Here is a tiny trained network, its code and every weight. The questions are about switching its units off for an input and a class, where a switched-off unit gives its printed mean instead of its output.

import numpy as np


def w(rows, s, z=0):
    codes = np.array(rows[::2]) - 128.0
    scale = np.full(codes.shape[1], s)
    scale[-1] = z or s
    return codes * scale


def norm(h):
    return h / np.sqrt((h * h).mean(-1, keepdims=True) + 1e-5)


def f(y):
    return np.maximum(y, 0)


def log_softmax(a):
    a = a - a.max(-1, keepdims=True)
    return a - np.log(np.exp(a).sum(-1, keepdims=True))


def net(x, mask):
    res = np.array(x, float).reshape(1, 7) / 4 @ E
    u = 0
    for l in range(3):
        y = f(norm(res) @ A[l][:, :-1].T + A[l][:, -1])
        res = res + np.where(mask[u : u + 12], y, B[l][:, -1]) @ B[l][:, :-1]
        u += 12
    return log_softmax(norm(res)[-1] @ U[:, :-1].T + U[:, -1])


A, B = {}, {}
E = w([
[171,200,164,133,162,78],'x0',
[133,124,123,129,130,125],'x1',
[128,126,124,128,129,125],'x2',
[116,107,167,253,83,94],'x3',
[128,129,130,128,129,129],'x4',
[129,127,129,128,128,130],'x5',
[147,147,113,87,30,96],'x6',
],0.0073)
A[0] = w([
[156,161,90,137,31,112,71],'L0N1',
[167,254,176,134,170,53,151],'L0N2',
[131,129,125,128,133,130,104],'L0N3',
[124,109,139,137,118,133,83],'L0N4',
[142,144,116,188,54,106,3],'L0N5',
[146,147,105,152,60,112,29],'L0N6',
[131,94,143,126,129,111,97],'L0N7',
[129,138,82,75,249,184,91],'L0N8',
[154,146,112,35,54,102,110],'L0N9',
[140,153,108,84,182,172,131],'L0N10',
[150,147,115,167,46,103,14],'L0N11',
[124,108,160,212,101,87,161],'L0N12',
],0.0063,0.0032)
B[0] = w([
[109,85,187,19,127,117,186],'L0N1',
[255,181,143,130,166,85,253],'L0N2',
[123,133,128,129,128,125,128],'L0N3',
[114,124,111,139,124,109,134],'L0N4',
[112,98,181,87,149,102,165],'L0N5',
[114,107,174,58,142,115,154],'L0N6',
[118,130,110,130,125,121,131],'L0N7',
[95,67,223,67,81,70,226],'L0N8',
[150,176,48,237,122,194,222],'L0N9',
[118,106,146,139,79,81,195],'L0N10',
[108,103,181,64,146,107,165],'L0N11',
[103,104,133,166,205,168,227],'L0N12',
],0.0063,0.0051)
A[1] = w([
[108,153,66,112,91,153,2],'L1N1',
[134,179,97,116,155,132,65],'L1N2',
[93,120,151,116,65,139,87],'L1N3',
[219,241,93,137,150,83,90],'L1N4',
[121,139,139,125,122,115,75],'L1N5',
[60,101,9,126,53,251,88],'L1N6',
[130,113,186,173,11,28,69],'L1N7',
[157,181,28,116,96,161,110],'L1N8',
[115,127,104,148,140,175,59],'L1N9',
[2,39,142,122,109,208,126],'L1N10',
[137,138,94,219,202,187,99],'L1N11',
[78,92,147,107,40,128,90],'L1N12',
],0.0062,0.0028)
B[1] = w([
[158,144,158,122,159,142,146],'L1N1',
[96,89,116,142,95,121,139],'L1N2',
[116,126,115,101,150,148,162],'L1N3',
[26,68,107,142,87,138,223],'L1N4',
[135,130,132,125,130,131,128],'L1N5',
[167,167,218,127,254,161,212],'L1N6',
[109,103,141,42,191,122,177],'L1N7',
[189,200,86,140,95,155,176],'L1N8',
[110,130,110,150,98,100,135],'L1N9',
[76,100,47,127,16,95,254],'L1N10',
[125,164,87,206,155,181,176],'L1N11',
[102,106,108,70,165,173,192],'L1N12',
],0.0072,0.0056)
A[2] = w([
[230,253,202,96,212,100,2],'L2N1',
[153,186,93,215,120,215,49],'L2N2',
[113,120,87,239,158,134,99],'L2N3',
[128,122,119,125,107,120,97],'L2N4',
[49,75,109,122,131,171,125],'L2N5',
[160,145,239,142,189,102,144],'L2N6',
[103,108,63,122,86,169,68],'L2N7',
[77,86,26,123,47,190,29],'L2N8',
[157,136,144,8,114,112,127],'L2N9',
[164,174,27,128,50,105,49],'L2N10',
[156,149,190,92,114,91,53],'L2N11',
[128,104,193,130,83,67,53],'L2N12',
],0.006,0.0034)
B[2] = w([
[19,40,100,124,93,178,238],'L2N1',
[125,86,156,8,117,91,180],'L2N2',
[144,190,70,171,118,165,205],'L2N3',
[130,129,121,122,127,132,133],'L2N4',
[111,125,85,133,52,99,231],'L2N5',
[199,182,144,70,151,138,236],'L2N6',
[160,145,188,138,159,107,173],'L2N7',
[169,154,199,133,180,91,209],'L2N8',
[143,138,123,254,146,132,253],'L2N9',
[131,136,100,147,39,67,170],'L2N10',
[167,134,156,92,129,92,165],'L2N11',
[143,120,140,59,145,148,164],'L2N12',
],0.007,0.0042)
U = w([
[42,34,121,66,69,122,197],'0',
[184,135,213,61,173,58,185],'1',
[160,165,92,74,139,247,138],'2',
[176,185,82,133,29,78,132],'3',
[68,109,59,241,97,166,69],'4',
[188,204,146,219,218,141,4],'5',
],0.016,0.0023)

Each question gives the input, the list of numbers given to net, and the class t.
The units are the neurons (one row each of A and B). Each row of codes is followed by its name. A weight is (code - 128) times the scale printed after its matrix; where a second scale follows, it is the last column's (A, B and U).
mask holds one flag per neuron, layer by layer. A switched-off neuron (its flag False) gives its mean, the last column of its row in B, instead of its output. The means were averaged over made-up inputs and are rounded, as every weight is.
A unit's drop is (log p(t) with every unit on - log p(t) with that unit switched off) / (log p(t) with every unit on - log p(t) with every unit switched off).
The circuit of an input: a set's keep is (log p(t) with only the set's units on - log p(t) with every unit switched off) / (log p(t) with every unit on - log p(t) with every unit switched off). Starting from the 12 units with the biggest drops (on a tie, the unit counted first), units are removed one at a time, each time the one whose removal leaves the highest keep (on an exact tie, the one counted first), for as long as the keep stays at least 0.8.
circuit, biggest first: the units of the circuit, biggest drop first
unit that matters most: the unit with the biggest drop
k most important neurons: the k neurons with the biggest drops, biggest first
drop when u is switched off: that unit's drop, to one decimal
input [-1,-6,-6,-1,4,5,4], class 2: circuit, biggest first	L0N9; L1N6
input [6,8,-2,0,-3,-3,-6], class 1: circuit, biggest first	L0N9; L0N8
input [5,4,-4,-2,2,6,-7], class 1: circuit, biggest first	L0N8
input [-1,2,1,-1,-1,2,7], class 2: 3 most important neurons	L0N9; L0N2; L1N6
input [-1,7,8,0,-6,4,-4], class 0: 2 most important neurons	L0N2; L0N8
input [-2,-6,7,0,0,3,2], class 2: 2 most important neurons	L0N9; L1N6
input [2,2,6,1,-7,-2,7], class 1: 3 most important neurons	L0N1; L0N11; L1N10
input [1,2,-1,-8,-1,-4,1], class 3: 3 most important neurons	L1N6; L0N9; L0N1
input [5,-6,8,1,2,-8,7], class 1: 4 most important neurons	L0N1; L1N10; L0N11; L0N6
input [-2,2,3,-1,0,0,4], class 2: 2 most important neurons	L1N6; L0N9
input [-7,-7,7,2,2,7,0], class 4: 4 most important neurons	L0N8; L0N1; L1N10; L1N6
input [6,-1,-6,-5,-6,6,1], class 3: 2 most important neurons	L1N6; L0N9
input [-5,0,7,-6,-6,1,1], class 2: 4 most important neurons	L1N6; L0N9; L1N4; L0N1
input [-7,-1,-6,-4,-8,-5,8], class 2: unit that matters most	L1N6
input [0,4,3,-7,-3,3,-3], class 0: 3 most important neurons	L0N2; L0N8; L1N6
input [-5,-1,-3,-1,6,-3,7], class 2: drop when L1N6 is switched off	0.6
input [-3,-5,8,-8,5,6,-3], class 0: drop when L0N8 is switched off	0.9
input [-2,1,-2,4,-6,7,2], class 0: drop when L2N10 is switched off	0.0
input [0,-1,-6,-2,6,-2,4], class 2: drop when L1N6 is switched off	1.2
input [1,-6,-4,-6,-6,-8,2], class 3: unit that matters most	L0N9
